(in the rows, 128 means zero)
Each row is followed by its group and then its class within the group.
[114 167 108 140 152 154 136 153 107 135 139 103 142 144 127 154  65 141
 137 120 117  77 114 123 101 131 115 141 139 104 125 156 127 143 142 134
  58 108 130 153 142 119 128 156 110 115 147 140 132 109 102 100 104 107
 135 171  94 126 148 115 147 126 107 136 117 130 139 106 139 126 142 136
 172 109 134 121 138 133 105 112 156 120 152 110 118 133 119 141 151 116
 164 144 107 101 157  75 108 160 156 147 147 146 120 110 135 123  86 136
 156  88 141 127 134 121 130 130 102 135 143 122 157 146 117 131 145 132
 133 139 147 143 128 128 141 146 133  93 113 143  82 166 127 113 134 117
 156 123  94 142 195 145 141 100 131 127 128 138 137 129 136 130 159 150
 105 120 110 143 124 112 114 107 107 122 126 128 135 133 149 114 142 120] : (76) > J615
[140 129 134 143 160 136 129 135 109 133 148  90 132 147 131 160  66 137
 133 115 121 100 106 136 128 111 116 155 142 121 134 151  96 146 126 145
  64 110 141 140 123 112 125 142 105 110 134 136 141 117 100 117  80 118
 167 167  83 121 130 113 127 116 104 131 133 134 121 129  99 154 139 126
 139 102 135 125 139 164 107 115 154 140 146 123 125 179 125 119 140 130
 142 150  52 110 172  62 137 136 140 145 119 113 119  95 144 107  96 121
 157  89 146 122 164  92 129 131  93 164 156 163 154 123 136  81 122 146
 147 135 152 151 126 109 156 174 144 119  97 102 100 141 184 144 155  98
 152 114 112 147 148 153 143 133 126 166 132 124 161 147 120 130 173 134
 140 112 133 114  91 109  99 125  25 125  89 111 122 127 123 110 146 117] : (76) > J615
[127 169 140 137 160 141 117 141 134 130 146 124 131 144 143 165  64 159
 126 108 136  96  88 141 100 103 130 145 142 119 116 150  87 147 118 131
  44  94 107 167 147 100 118 169 121 110 151 128 133 129 132 112  93 126
 180 178  99 120 142 120 123  85 106 165 135 144 136 133 140 130 163 132
 141  78 131 130 131 161 103  82 123 136 156  83 131 165 122 115  98 127
 141 160  99 134 164  57 139 120 149 121 155 138 139  99 146 127  87 149
 140  86 102  99 155 125 125  79  99 154 166 148 155  34 126  97 132 144
 150 116 158 148 126 117 155 170 148  95 123 117 106 140 161 123 164 106
 134 130 121 154 156 137 113  90 117 150 103 114 143 135 114 102 163 129
 101 120 121 124 111 129 108 102  39 112 127 130 116 124 119 116 127 124] : (76) > J310
[179 110 139 139 141 127 166  88  97  55 158 138 132 151 122 145 123 156
 164 113 114 152  84 151 191 141 122 166 151 173 140 144 116 118 137 182
 114 129 141 115  89 137 155 109 103 101 115 121 147 136 211 128 163 188
 201 117  77 124  95 177  32 134 115 131 189 128 138 143 140 138  94 109
 105 130 127 136 150 184 147 129  82 146 134 143 104 163 110 134 121 150
 106 113 126 114 187 113 123 119 114 141 131 114 127  82 144 109 134 121
 184 129 111 109 150 124 135 133 146 136 112 178 116 106 112  47 147 136
 141 135 149 139 147 118 147 192 141 146  93 150  93 141 159 130 160 108
 135 128 137 120 140  89 114 142 119 179 131 125 170 150 109 114 180 178
 160 118 125 115 124 138 115 125  77 136 107 105 106 114 131  76 110 110] : (82) > J184
[115 178 114 140 161 148 128 159  72 130 164 110 146 159 171 146  83 135
 122 120 125  87 119 134 144 118 125 142 136 110  96 169 113 144 144 131
  76 110 116 123 159 119 116 159 140 110 155 136 131 122  90  94 119 107
 138 182 107 125 136 112 147 129 126 144 116 143 117 157 147  98 157 140
 155  99 119 124 124 122 105 103 142 143 133 101 112 135 119  89 164  31
 147 136 103 124 135  89 112 121 149 118 117 140 123 105 138 134  92 138
 131  83 160 130 145 124 145 127 110 134 110 135 151 152 135 138 145 136
 132 127 152 130 127 133 146 163 146 106 114 121 116 174 117 123 125 115
 135 119 113 128 147 125 131 109 139 114 116 127 143 142 127 129 152 143
 107 133 112 130 122  97 113 110  99 125 120 148 129 138 143 120 137 124] : (76) > J615
[143 164 145 147 170 178 121 121 112 134 130  93 138 164 116 160  61 173
 161  69 129  73  87 163 107 114 107 147 154 141 106 144  88 148 112 161
  30 130 119 172 134 106 119 153  67  99 136 143 133 121 115  95  99 133
 200 181  55 106 122 107 121 111  66 153 134 124 129 144 134 141 138 130
 155 107 139 162 139 175 102  81 179 153 196 114 138 189 116 105 137  95
 127 165  92 109 196  13  89 119 149 157 143 115 126 101 150  91  79 103
 164  85 160 102 184  96 113 140  50 176 177 173 153 121 136  33 111 154
 144 131 181 169 142  90 175 229 153 101 101  69  97 144 145 131 183  43
 152 123 108 162 159 156 148 105 135 195 131 100 123 161 109 112 200 133
 135  64 126 146  81 103  79 105   4 105 106 120 121 116 102  91 155 114] : (76) > J310
[133 130 134 138 137 133 143 123 133 125 145 137 127 131 134 111 126 121
 136 110 140 130 105 143 117 141 121 140 132 136 130 146 119 109 142 121
 106 126 135 133 125 124 135 136 110 120 141 160 131 126 185 119 129 148
 189 108  90 117 135 130  85 126 118 138 155 123 149 140 160 127 139 116
 122 119 137 125 133 146 116 117 108 136 144  88 119 160 134 144 127 154
 134 138 116 112 149 110 120 126 133 131 124 145 136 104 116 121 116 125
 134 105  98 113 128 133 122 137 145 144 137 147 134 142 123  93 136 120
 145 133 114 138 130 135 138 158 116 114 121 132 117 132 131 120 151 252
 136 146 131 156 169  92 132 112 123 161  92 134 151 145 115 113 139 154
 126 124 128 131 130 123 129 116 114 129 150 130 104 126 137 109 115 123] : (82) > J829
[132 159 144 126 171 163 110 120 108 144 140  98 169 150 128 158  57 155
 134  98 130  68  97 167  64 122 110 154 178  88 115 117  91 172 132 151
  56 116 130 157 151 100 105 148  89 105 142 131 113 122 105 103  87 114
 175 161  81  98 128 100 136 115  82 140 139 143 129 140 118 154 153 135
 135 109 133 140 133 147 114  88 166 144 183 129 107 168 112 106 142 122
 141 151  85 125 178  38 116 116 142 147 133   6 137 100 142 118  84 118
 142  95 152 114 171  89 116 121  79 162 167 157 152  93 128  82 125 141
 142 117 174 152 135 123 156 188 157 102 112 113 106 157 157 144 190  82
 146 129 102 153 161 159 139  88 124 170 138 114 130 181 121 101 172 138
 117 101 135 139  87 103 112 106   7 127 114 159 125 116 110  91 170 127] : (76) > J310
[129 129 114 138 147 129 161 118 121 121 150 137 135 136 139 131 114 138
 143 121  99 140 105 126 146 130  98 164 144 160 126 154 109 132 139 159
  38 121 183 130 123 129 139 147 153 103 131 114 143 140 176 110 112 163
 188 129  71 133 117 153  73 149 136 127 158 137 132 126 155 125  89 116
 126 116 124 122 134 161 126 119  84 147 140 110 113 152 110 136 129 145
 146 135 113 120 170  90 121 141 110 124 122 138 123  97 139 127 131 152
 139 110 110 109 141 129 131 135 130 157 115 152 116 130 110  76 136 127
 144 130 125 142 130 131 140 172 127 117 118 134 110 128 123 128 147 127
 135 127 130 111 177  91 138 121 113 157 124 145 155 149 110  93 170 175
 134 120 118 124 138 122 127 119 100 128 140 118 117 128 157  94 111 123] : (82) > J829
[108 167 105 143 155 144 141 149 123 131 139  96 155 133 137 138  74 127
 120 132 131  96 124 111 120 128  96 145 127 117 121 145 131 138 220 138
  74 110 131 123 136 133 119 165 133 106 168 122 130 121 117 123 127 108
 144 165  85 123 144 110 137 123 133 119 109 132 125 120 143 113 162 126
 141 101 142 112 124 118  76 104 104 126 132  85 102 135 125 136 146 122
 155 134 100 114 140  88 113 114 156 138 114 135 120 127 152 128  75 151
 131 104 140 120 145 129 147 129 122 144 131 140 157 151 119 150 157 139
 147 116 140 156 118 130 143 154 139 107 118 152 114 165 142 134 126 134
 242 123 115 133 110 122 120 103 142 129 103 163 145 141 120 134 134 141
 106 130 112 133 132 111 104 103  95 114 105 127 129 129 149 121 121 130] : (76) > J615
[160 133 129 141 148 121 172 107 107 131 153 135 127 143 166 132  96 138
 142 117 129 153  81 149 162 135 122 160 161 179 102 156 102 102 138 161
  92 135 129 132 130 116 147 131 127 114 139 128 148 130 215  53 114 167
 245 116  71 146 115 146  50 142 139 148 185 130 140 144 127 121 128 131
 122 118 150 132 136 168 130  93  89 151 147  76 125 173 131 132 124 162
 128 119 107 131 178  99 127 135 126  54 131 137 132  81 134 113 122 139
 136  89  97 119 155 124 136 145 128 159 112 169  72 147 112  39 156 147
 152 140 119 156 140 121 149 197 107 108 112 139 104 130 115 128 173 117
 130 167 142  79 162  80 131 108 123 178 112 143 175 165 107  85 168 176
 123 114 110 117 144 119 109 132  74 131 144 115  93 113 144  78  98 105] : (82) > J184
[126 158 104 136 142 130 119 149 138 136 143 137 146 116 140 153  88 123
 123 141 127 110 122 113 116 137 121 159 138 104 120 152 127 131 132 125
  61 122 125 151 148 130 132 141 141 111 162 113 152 125 112 125 107 120
 152 168 117 129 135 122 133 145 133 127 115 136 116 117 137 119 166 135
 121  94 114 104 110 132 106  94 114 125 129  88 125 142 126 141 134 135
 151 152 107 103 136 102 121 110 133 104 122 125 141 120 139 137 114 139
 142  92 135 125 144 125 145 142 124 160 126 129 140 151 111 138 126 144
 141 117 147 148 116 116 131 133 146 109 111 138 106 136 117 126 125 144
 126 123 141 135 147 127 120 105 140 122 114 157 141 126 121 122 104 167
 107 125 108 120 123 129 123 109  97 108 126 139 140 136 153 132 138 121] : (76) > J615
[152 130 108 127 141 129 162 127 130 135 158 144 139 147 133 141  98 124
 129 122 137 144  93 136 174 131 109 163 143 164 125 152 128 120 143 151
 104 123 179 134 117 104 238 121 139 101 140 122 131 137 210 116 115 164
 190 119  81 131 125 144  46 147 141 132 179 131 149 137 156 136 135 121
 117 133 145 164 138 164 132  92  73 137 131  97 109 130 122 132 131 171
 128 127 117 123 168 124 126 133 132 107 130 133 129  78 111  98 125 137
 148  84  99  92 123 133 132 153 143 185  75 156  91 145 103  63 182 165
 148 129 117 148 135 113 144 165 112 114 120 143 104 128 120 120 118 124
 122 153 155  88 144  73 111 122 121 170 134 138 166 152  97  94 147 190
 116 126 121 109 133 120 109 116 101 131 132 118  94 125 139  94 109  99] : (82) > J184
[126 155 119 128 152 165 108 126 129 123 145 119 144 148 129 150  61 146
  89 117 131 103 101 141 101 111 130 159 132 122 125 159 110 157 131 162
  53 123 119 129 140 118 123 160 125 117 144 130 124 116 108  90 123 125
 154 171  88 123 150 124 141 117 107 126 120 139 146 115 141  90 152 124
 155  89 121 122 131 151 106  99 144 130 155 112 119 138 108 134 132 107
 135 152 103 124 166  58 118 117 150 123 129 115 139 116 137 115  95 125
 145  92 136 118 152 106 131 120  87 153 126 161 153 139 134 106 131 134
 142 127 155 132 133 105 141 164 152 128 118 104 116 146 148 132 149 113
 144 114 112 150 160 155 136 112 128 156 121 138 115 121 109 111 144 142
 118 114 116 129  95 109 105 106  54 121 114 137 135 124 146 118 144 117] : (76) > J310
[128 157 117 147 170 128 123 150 133 137 136 138 148 139 144   4  80 126
 121 139 121  96 100 110 117 112 129 159 124 105 123 141 127 144 124 137
  65 108 127 151 139 126 132 168 150 116 154 121 120 120 103 117  92 152
 142 166  90 136 142 118 127 131 121 136 138 133 125 116 146 122 190 129
 131  93 124 111 116 136 127  91 117  98 138 103 130 140 112 139 147 119
 149 146 113 115 141 110  97 113 148 137 122 108 126 127 131 139 104 165
 139  70 127 130 172 126 129 124 118 149 124 124 159 151 125 150 131 134
 138 125 142 146 114 118 137 116 151 108  98 127 123 148 129 142 137 141
 131 116 137 124 142 127 124 106 126 120 121 144 147 130 123 126 149 165
 104 129 121 132 119 117 128 112  86  95 102 129 137 127 169 120 135 105] : (76) > J615
[142 146 130 137 163 126 140 182 121 134 139 124 133 123 132 179 101 124
 141 123 118 131 101 134 134 131  92 136 175 142 118 140 117 114 127 135
  81 145 131 139 124 143 165 147 132 104 129 122 122 137 155 115 117 143
 163 134  85 134 129 107  93 126 114 125 156 129 132 121 151 124 150 123
 130 114 139 126 125 154 124  94  72 133 137 111 121 158 129 132 127 131
 140 135 128 120 164 102 126 134 144 109 132 112 127 106 108 129  99 146
 120 105 118 121 149 130 147 130 133 160 124 149 127 142 113  93 141 141
 155 127 136 132 130 116 140 158 135 129 109 120 108 131 104  90 175 128
 123 134 138 123 150 107 111 121 121 147 138 144 161 153 109 119 148 165
 131 125 137 115 126 134 116 128  99 128 131 122 110 139 139 112 117 113] : (82) > J829
[150 118 113 132 120 128 157 117 102 114 148 143 112 122 120 119 129 148
 151 114 137 147 118 133 154 140 119 140 160 107 124 139 118 116 136 156
 102 136 143 129 127 124 146 122 130 127 127 121 141 142 210 105 126 169
 196 114  91 140 112 140  71 134 120 122 151 114 143 138 141 132 128 120
 118 125 156 127 143 157 133 102  79 142 128 113 111 152 122 122 124 186
 135 129 118 113 167 121 133 122 125 118 116 149 134  50 136 134 131 137
 136 123  91 113 131 124 143 147 133 145 103 157 113 132  99  50 155 147
 142 128 120 129 132 129 139 162 123 117 112 133 113 129 134 135 146 125
 121 137 143 118 146  87 115 120 124 169 127 154 189 145 109 111 145 180
 133 115 116 106 105 134 137 127  96 129 143 137 100 138 136  90 129 121] : (82) > J473
[144 138 127 136 151 138 160 116 110 149 155 131 132 139  97 138 111 135
 153 118 135 124  99 140 147 133 111 151 143 158 112 159 116 139 151 158
 105 115 124 155 131 123 146 156 123 116 146 142 132 131 171 105 137 148
 188 136  87 127 125 141  76 137 133 140 164 125 124 141 162 124 155 124
 110 137 143 123 132 141 118  98 108 130 142  84 100 130 112 132 133 137
 128 138 110 111 187 108  95 141 133 122 121 155 131  99 115 111  90 150
 138  96 119 105 135 136 122 144 135 140 114 160 129 149 110  71 156 136
 136 136 135 134 132 133 144 193  94 104 116 138 109 153 116 137 148 114
 142 153 140 110 161  97 106 112 123 158 119 136 172 165 117 117 161 159
 120 115 125 118 152 112 121 122 131 133 147 112 103 133 133  99 112 117] : (82) > J829
[135 133 119 148 128 107 121 140 114 127 129 150 140 130 145 121 122 108
 137 132 135 141 103 118 157 127 126 156 139 143 124 138 123 103 127 194
 105 124 132 136 144 122 145 140 153 133 145 110 136 132 190 104 122 169
 169 127  96 145 116 123  89 150 148 121 154 127 131 126 150 106 153 126
 126 113 138 121 124 140 135 106  94 119 119  98 130 129 139 135 129 153
 153 133 131 115 141 124 139 132 134 126 127 123 131  97 117 128 132 149
 127  81 104 127 139 148 155 161 159 145 112 137 118 152 111 135 153 139
 145 122 117 130 124 149 125 135 126 109 119 144 127 125  85 124 136 172
 106 162 150 101 148  79 100 109 118 131 115 162 161 132 114 119 125 169
 115 133 110 120 159 113 132 120 136 126 159 123 103 117 143 113 106 119] : (82) > J473
[106 177 112 147 178 158 145 142 124 141 147  96 136 141 131 155  59 136
 127 113 124  78  86 107 132 119 104 151 139 115 125 164 124 134 139 138
  82 107 126 133 147 130 124 252 121 128 166 140 145 114 105  98 105 113
 147 173  87 124 136 121 126 106 108 135 142 122 128 105 148 112 140 122
 138 112 142 127 131 126 108  94 139 103 139  94  79 129 120 145 177 114
 150 111 100  96 171  83 100 124 158 118  88 141 126 119 139 116 100 145
 153  84 150 107 166 124 114 127 106 114 148 164 159 144  95 106 151 137
 122 133 164 144 132 137 153 178 154 102 116 125  93 163 137 142 123 100
 144 138 108 124 163 121 132  95 144 144 104 140 150 160 146 128 153 166
  97 118  96 131 126 108 113 111  61 134 108 135 118 136 133 124 117 104] : (76) > J97
[136 158 116 147 157 154 129 165 139 137 146 154 159 163 139 167  77 124
 118 128 125 103 116 115 119 119 113 165 143 107 108 127 149 130 129 109
  53 122 134 143 143 113 144 157 134 103 156 127 140 115 115 102  87 131
 146 181  87 132 130 111 122 128 117 115 137 133 111 103 138 108 176 129
 139  90 129 110 117 160  93  64 127 111 145 101 132 154 121 139 136 124
 154 150 105 115 172  77 103  78 152 110 117 128 123  95 133  93  99 155
 155  91 145 123 164 112 152 134  97 161 146 140 145 142 123 130 128 139
 155 126 114 163 130 112 148 154 158 112 105 121 109 137 129 131 153  72
 139 104 122 133 141 131 115 112 126 138 115 150 131 118 104 117 132 151
 114 112 113 138 102 127 101 110  74 105 127 126 128 128 153 123 113 132] : (76) > J310
[101 178 107 146 159 163 127 160 132 155 146 102 186 141 132 148  62 139
 124 108 133  73 117 113  93 117 111 133 126 116 121 146 125 147 132 113
  87 106 123 136 159 146 153 158 113 151 122 152 122 113  71  94 110 104
 121 184  94 131 148 130 152 133 120 141 104 125 111 114 131 128 139 156
 148  92 125 117 132 126 103 106 146 114 153 118 120 130 116 133 150 116
 145 135  98  97 152  83 105 117 147 125 120 135 136 125 126 116 108 145
 135  90 136 109 141 119 128 130 107 131 143 147 159 134 130 141 144 138
 125 137 181 158 112 131 139 174 125 110 115 116 108 159 147 125 139 112
 140  98 114 127 155 141 141  92 143 112 108 146 147 161 117 119 139 136
 114 123 118 123 124  93 112 117  95 131 117 127 126 123 135 132 156 109] : (76) > J97
[119 164 111 147 153 146 129 150 141 136 122 112 150 138 125 160  73 139
 127 118 113  91 106 117 117 115 112 152 133 100 119 176 120 141 118 142
 129 105 119 138 132 126 120 159 136  99 156 131 139 129 101 114 105 123
 154 176 105 155 120 120 125 143 131 130 128 127 119 120 135 130 162 137
 126 102 142 121 121 135 114 100 126 126 147  99 122 134 120 129 146 120
 170 149 111 106 155  76 105 101 146 132 147 144 124 133 137 124 111 132
 146  98 148 122 149 133 136 136 127 143 139 137 142  89 120 136 152 134
 139 136 155 153 101 122 147 146 141 114 113 134 112 161 138 137 174 119
 128 118 128 137 143 124 127 103 142 144 110 138 134 125 119 119 140 153
 118 141 121 128 119 108 102 113  66  97 122 131 123 131 139 117 131 122] : (76) > J615
[122 170 115 135 159 179 129 145 124 145 149  97 137 125 128 153  62 156
 118 119 129  67 120 125  99 111 113 137 126 104 134 153 120 155 128 135
  79 105 117 144 130 128 112 158 104 123 134 146 131 111  70 104 113 102
 107 199  94 114 141 101 154 126 100 137 109 130 108 125 135 134 123 134
 162 118 122 130 134 127 107  57 168 130 161 121 126 137 117 123 145 111
 143 142  90 111 143  77  96 127 154 112 129 117 128 122 131 109  92 139
 150 100 159 127 153 118 113 123  88 122 160 133 154 123 130 135  92 134
 123 135 167 151 120 131 152 170 145 103 111 155 108 169 167 175 135  93
 147 121 106 141 180 145 141 104 132 116 130 117 136 154 136 133 143 128
 121 119 124 139 105 106 103 120  56 126  97 126 134 135 124 130 140 122] : (76) > J97
